Below is a small trained network, with its code and all its weights. Each question gives an input and a class and asks what happens when units are switched off, that is, made to give their printed mean instead of their output.

import numpy as np


def w(rows, s, z=0):
    codes = np.array(rows[::2]) - 128.0
    scale = np.full(codes.shape[1], s)
    scale[-1] = z or s
    return codes * scale


def norm(h):
    return h / np.sqrt((h * h).mean(-1, keepdims=True) + 1e-5)


def f(y):
    return np.maximum(y, 0)


def log_softmax(a):
    a = a - a.max(-1, keepdims=True)
    return a - np.log(np.exp(a).sum(-1, keepdims=True))


def net(x, mask):
    res = np.array(x, float).reshape(1, 5) / 4 @ E
    u = 0
    for l in range(2):
        y = f(norm(res) @ A[l][:, :-1].T + A[l][:, -1])
        res = res + np.where(mask[u : u + 12], y, B[l][:, -1]) @ B[l][:, :-1]
        u += 12
    return log_softmax(norm(res)[-1] @ U[:, :-1].T + U[:, -1])


A, B = {}, {}
E = w([
[130,126,130],'x0',
[239,111,104],'x1',
[126,127,123],'x2',
[106,175,4],'x3',
[145,235,176],'x4',
],0.0028)
A[0] = w([
[137,179,117,75],'L0N0',
[48,204,171,75],'L0N1',
[76,177,141,83],'L0N2',
[142,254,168,4],'L0N3',
[124,238,55,76],'L0N4',
[142,201,142,43],'L0N5',
[129,135,129,112],'L0N6',
[193,139,125,86],'L0N7',
[255,184,119,127],'L0N8',
[158,144,130,158],'L0N9',
[122,131,124,101],'L0N10',
[151,162,254,101],'L0N11',
],0.0082,0.0029)
B[0] = w([
[162,85,128,155],'L0N0',
[34,118,137,206],'L0N1',
[79,139,139,171],'L0N2',
[91,219,249,199],'L0N3',
[246,162,153,223],'L0N4',
[104,170,201,164],'L0N5',
[130,132,130,129],'L0N6',
[73,127,145,173],'L0N7',
[13,143,143,250],'L0N8',
[116,132,142,170],'L0N9',
[129,135,122,129],'L0N10',
[222,166,134,252],'L0N11',
],0.017,0.0039)
A[1] = w([
[101,29,94,207],'L1N0',
[139,115,167,132],'L1N1',
[191,136,236,133],'L1N2',
[92,217,132,254],'L1N3',
[149,16,83,166],'L1N4',
[223,182,94,50],'L1N5',
[138,117,132,27],'L1N6',
[134,109,122,130],'L1N7',
[165,91,172,119],'L1N8',
[2,139,145,98],'L1N9',
[147,48,92,215],'L1N10',
[143,197,21,44],'L1N11',
],0.0082,0.00094)
B[1] = w([
[94,250,178,189],'L1N0',
[149,140,97,161],'L1N1',
[190,124,32,254],'L1N2',
[160,41,69,245],'L1N3',
[85,253,222,181],'L1N4',
[150,107,47,176],'L1N5',
[138,133,134,130],'L1N6',
[129,141,150,136],'L1N7',
[125,116,85,157],'L1N8',
[63,57,43,239],'L1N9',
[120,214,208,169],'L1N10',
[245,123,86,154],'L1N11',
],0.014,0.0053)
U = w([
[91,245,232,137],'0',
[254,112,48,137],'1',
[6,44,82,127],'2',
[122,127,104,194],'3',
[127,124,117,170],'4',
[132,74,191,26],'5',
[165,41,226,1],'6',
],0.0077,0.0086)

Each question gives the input, the list of numbers given to net, and the class t.
The units are the neurons (one row each of A and B). Each row of codes is followed by its name. A weight is (code - 128) times the scale printed after its matrix; where a second scale follows, it is the last column's (A, B and U).
mask holds one flag per neuron, layer by layer. A switched-off neuron (its flag False) gives its mean, the last column of its row in B, instead of its output. The means were averaged over made-up inputs and are rounded, as every weight is.
A unit's drop is (log p(t) with every unit on - log p(t) with that unit switched off) / (log p(t) with every unit on - log p(t) with every unit switched off).
The circuit of an input: a set's keep is (log p(t) with only the set's units on - log p(t) with every unit switched off) / (log p(t) with every unit on - log p(t) with every unit switched off). Starting from the 12 units with the biggest drops (on a tie, the unit counted first), units are removed one at a time, each time the one whose removal leaves the highest keep (on an exact tie, the one counted first), for as long as the keep stays at least 0.8.
units of the circuit, in order: the units of the circuit, biggest drop first
unit that matters most: the unit with the biggest drop
top k neurons: the k neurons with the biggest drops, biggest first
k most important neurons of layer l: the k neurons of layer l with the biggest drops, biggest first
drop when u is switched off: that unit's drop, to one decimal
input [-7,7,6,2,6], class 2: unit that matters most : L0N8
input [-2,-7,-7,0,2], class 2: units of the circuit, in order : L0N1, L1N9
input [-3,-1,-4,-3,-8], class 0: 2 most important neurons of layer 0 : L0N3, L0N8
input [-1,-5,1,3,-3], class 2: 2 most important neurons of layer 0 : L0N11, L0N4
input [5,7,6,4,-3], class 2: top 2 neurons : L0N11, L0N8
input [-6,8,-5,6,6], class 2: 2 most important neurons of layer 0 : L0N8, L0N11
input [2,-4,1,-5,-7], class 0: top 3 neurons : L0N3, L0N8, L0N11
input [7,-6,7,-6,-8], class 0: top 3 neurons : L0N3, L0N8, L0N1
input [-4,5,-3,-5,-5], class 0: top 4 neurons : L0N3, L0N4, L0N5, L0N11
input [-2,-2,0,5,4], class 1: top 2 neurons : L0N4, L1N2
input [-5,3,-7,7,-7], class 0: top 3 neurons : L0N3, L0N11, L1N4
input [-7,8,4,-5,-2], class 2: top 2 neurons : L0N8, L0N4
input [5,-6,7,-5,-8], class 0: top 4 neurons : L0N3, L0N8, L0N1, L0N5
input [3,-5,-3,-4,-7], class 0: top 4 neurons : L0N3, L0N8, L0N11, L0N1
input [5,-3,3,-7,6], class 1: unit that matters most : L0N11
input [6,-6,3,3,-6], class 0: top 4 neurons : L0N3, L0N8, L0N5, L0N11
input [-3,2,-2,-1,-4], class 0: top 2 neurons : L0N3, L0N11
input [-5,-4,-5,6,-1], class 1: top 2 neurons : L0N4, L0N8
input [-8,8,-3,6,2], class 2: top 3 neurons : L0N8, L0N11, L0N7
input [5,-5,5,3,1], class 2: unit that matters most : L0N1
input [-4,-6,5,-7,3], class 1: top 2 neurons : L0N11, L0N8
input [0,5,5,-3,3], class 2: 2 most important neurons of layer 0 : L0N8, L0N4
input [-7,-3,-1,7,-8], class 0: 2 most important neurons of layer 1 : L1N4, L1N2
input [3,2,4,-6,2], class 1: drop when L0N11 is switched off : 0.4
input [-2,5,-6,3,-7], class 0: drop when L0N8 is switched off : 0.2
input [-1,4,-3,-8,4], class 1: drop when L1N10 is switched off : 0.0
input [-1,1,-1,4,-7], class 0: drop when L0N8 is switched off : 0.6
